Below is a small trained network, with its code and all its weights. Each question gives an input and a target symbol and asks what happens when units are switched off, that is, made to give their printed mean instead of their output.

import numpy as np


def w(rows, s, z=0):
    codes = np.array(rows[::2]) - 128.0
    scale = np.full(codes.shape[1], s)
    scale[-1] = z or s
    return codes * scale


def f(y):
    return np.maximum(y, 0)


def softmax(a):
    e = np.exp(a - a.max(-1, keepdims=True))
    return e / e.sum(-1, keepdims=True)


def log_softmax(a):
    a = a - a.max(-1, keepdims=True)
    return a - np.log(np.exp(a).sum(-1, keepdims=True))


def net(x, mask):
    ids = ['ΛΦεηθμψ'.index(c) for c in x.split()]
    T = len(ids)
    res = E[ids] + P[:T]
    r = res
    for j in range(3):
        rows = slice(4 * j, 4 * j + 4)
        q, k, v = (r @ M[0][rows].T for M in (Q, K, V))
        z = softmax(np.where(np.tri(T) > 0, q @ k.T / 4**0.5, -1e9)) @ v
        o = O[0][rows]
        res = res + np.where(mask[j], z, o[:, -1]) @ o[:, :-1]
    y = f(res @ A[0][:, :-1].T + A[0][:, -1])
    res = res + np.where(mask[3:15], y, B[0][:, -1]) @ B[0][:, :-1]
    return log_softmax(res[-1] @ U[:, :-1].T + U[:, -1])


Q, K, V, O, A, B = {}, {}, {}, {}, {}, {}
E = w([
[170,74,169,56],'Λ',
[108,80,240,105],'Φ',
[22,176,248,170],'ε',
[212,110,253,32],'η',
[71,188,118,131],'θ',
[118,207,254,104],'μ',
[156,239,141,70],'ψ',
],0.0072)
P = w([
[179,78,139,216],'0',
[155,177,126,95],'1',
[91,62,124,140],'2',
[164,182,141,86],'3',
[131,133,85,216],'4',
[113,174,159,83],'5',
[106,10,86,116],'6',
[110,180,155,84],'7',
[117,155,92,254],'8',
[80,175,185,61],'9',
[125,23,62,43],'10',
[80,172,194,56],'11',
[111,106,135,219],'12',
],0.019)
Q[0] = w([
[138,80,137,161],'H1',
[129,158,127,177],'H1',
[76,161,110,114],'H1',
[144,172,150,189],'H1',
[98,133,108,92],'H2',
[186,132,110,251],'H2',
[117,163,150,84],'H2',
[149,115,76,117],'H2',
[141,58,101,158],'H3',
[70,125,188,57],'H3',
[54,114,147,63],'H3',
[86,138,141,52],'H3',
],0.017)
K[0] = w([
[83,146,89,141],'H1',
[105,94,111,106],'H1',
[151,159,144,93],'H1',
[110,45,110,91],'H1',
[160,151,99,253],'H2',
[60,106,139,60],'H2',
[196,138,178,158],'H2',
[71,155,106,156],'H2',
[76,155,69,119],'H3',
[189,125,138,200],'H3',
[182,149,115,200],'H3',
[166,138,154,179],'H3',
],0.015)
V[0] = w([
[36,119,141,156],'H1',
[144,167,64,185],'H1',
[146,169,151,76],'H1',
[176,118,154,192],'H1',
[182,103,191,98],'H2',
[187,32,111,138],'H2',
[107,82,89,164],'H2',
[100,62,118,105],'H2',
[63,16,160,161],'H3',
[124,190,185,108],'H3',
[64,96,106,197],'H3',
[78,152,246,155],'H3',
],0.013)
O[0] = w([
[118,152,70,168,93],'H1',
[111,165,141,140,62],'H1',
[134,123,130,116,156],'H1',
[55,118,154,105,170],'H1',
[98,111,106,124,231],'H2',
[131,159,66,62,254],'H2',
[157,164,112,113,144],'H2',
[164,119,89,136,126],'H2',
[192,128,57,165,224],'H3',
[27,51,116,113,114],'H3',
[203,96,138,189,142],'H3',
[76,2,50,145,215],'H3',
],0.014,0.0094)
A[0] = w([
[186,74,177,150,144],'N1',
[162,186,101,25,114],'N2',
[168,82,141,115,254],'N3',
[197,170,113,95,143],'N4',
[111,203,81,84,80],'N5',
[201,104,113,190,115],'N6',
[115,102,121,35,178],'N7',
[138,130,151,77,105],'N8',
[189,255,181,82,72],'N9',
[107,116,82,57,38],'N10',
[151,90,45,182,208],'N11',
[77,155,88,138,144],'N12',
],0.0092,0.0082)
B[0] = w([
[152,187,52,155,150],'N1',
[108,42,184,197,217],'N2',
[125,193,120,124,214],'N3',
[136,117,201,106,176],'N4',
[200,2,183,121,171],'N5',
[177,117,142,171,165],'N6',
[103,178,107,135,242],'N7',
[85,125,110,151,153],'N8',
[111,156,38,216,147],'N9',
[69,171,91,189,197],'N10',
[142,140,200,92,251],'N11',
[138,140,164,83,160],'N12',
],0.0079,0.018)
U = w([
[127,64,74,197,13],'Λ',
[163,114,201,45,177],'Φ',
[177,92,20,96,1],'ε',
[92,9,166,97,73],'η',
[124,195,117,172,169],'θ',
[104,159,24,101,187],'μ',
[84,170,216,137,213],'ψ',
],0.011,0.0055)

Each question gives the input, a string of symbols that net reads in full, and the target symbol t.
The units are the heads (4 rows each of Q, K, V and O) and the neurons (one row each of A and B). Each row of codes is followed by its name. A weight is (code - 128) times the scale printed after its matrix; where a second scale follows, it is the last column's (O, A, B and U).
mask holds one flag per unit, heads first, then neurons. A switched-off unit (its flag False) gives its mean, the last column of its rows in O or B, instead of its output. The means were averaged over made-up inputs and are rounded, as every weight is.
A unit's drop is (log p(t) with every unit on - log p(t) with that unit switched off) / (log p(t) with every unit on - log p(t) with every unit switched off).
The circuit of an input: a set's keep is (log p(t) with only the set's units on - log p(t) with every unit switched off) / (log p(t) with every unit on - log p(t) with every unit switched off). Starting from the 12 units with the biggest drops (on a tie, the unit counted first), units are removed one at a time, each time the one whose removal leaves the highest keep (on an exact tie, the one counted first), for as long as the keep stays at least 0.8.
units of the circuit, in order: the units of the circuit, biggest drop first
most important unit: the unit with the biggest drop
top k neurons: the k neurons with the biggest drops, biggest first
which heads matter: for each layer, one digit per head in row order, 1 if its drop is at least 0.15 and else 0, layers parted by /
input η Φ Λ μ η η ε Λ η ε, target η: units of the circuit, in order -> [N5, N2, H2]
input η η μ μ η η η η, target η: units of the circuit, in order -> [N2, N5, H2]
input μ η η Φ, target μ: which heads matter -> 001
input θ η η η η η η η, target θ: units of the circuit, in order -> [N9, H3]
input θ η η μ η Φ, target θ: units of the circuit, in order -> [H3, N9, H2]
input η ε Φ η ψ Φ η, target ψ: units of the circuit, in order -> [H3, H1]
input Φ μ μ, target ε: units of the circuit, in order -> [H3, N2]
input Λ η Φ θ μ ε, target Λ: top 4 neurons -> [N9, N2, N5, N11]
input Λ η Λ ε η η η μ η η Λ η μ, target Φ: units of the circuit, in order -> [H3, H1, N10]
input η η θ μ μ Λ θ μ ε μ μ, target Λ: units of the circuit, in order -> [H3, H2, N1]
input Λ η μ Φ Λ, target η: units of the circuit, in order -> [H3, N11]
input Λ Λ η, target Φ: units of the circuit, in order -> [H3]
input η η η η Λ, target μ: units of the circuit, in order -> [H3, N2]
input μ θ ψ η Φ Λ μ Λ, target μ: units of the circuit, in order -> [H3, N5, N2]
input Λ η η ε ψ μ ε Φ Λ μ θ η η, target θ: units of the circuit, in order -> [H3, H1]
input η θ μ Φ Φ η Λ ε μ, target Φ: most important unit -> N11
input Φ μ η Φ ε, target μ: top 3 neurons -> [N2, N5, N4]
input ε μ Λ ψ, target ε: top 2 neurons -> [N2, N1]
input Λ η Φ η η ε, target Λ: top 2 neurons -> [N9, N2]
input μ μ Λ Φ θ, target Φ: most important unit -> N11
input θ μ η η ψ η μ θ η η Φ, target μ: top 3 neurons -> [N11, N2, N5]
input η Λ η ε ψ μ Φ μ θ ψ ψ θ η, target ψ: top 2 neurons -> [N5, N2]
input Λ Λ ψ η Φ η η Φ η θ, target Λ: top 2 neurons -> [N9, N2]
input μ η ψ Φ μ Λ η μ Φ η Λ η η, target Φ: top 3 neurons -> [N10, N4, N7]
input ε Λ μ η, target ε: top 2 neurons -> [N1, N2]
input Λ μ η μ Φ η, target Λ: top 3 neurons -> [N9, N2, N5]
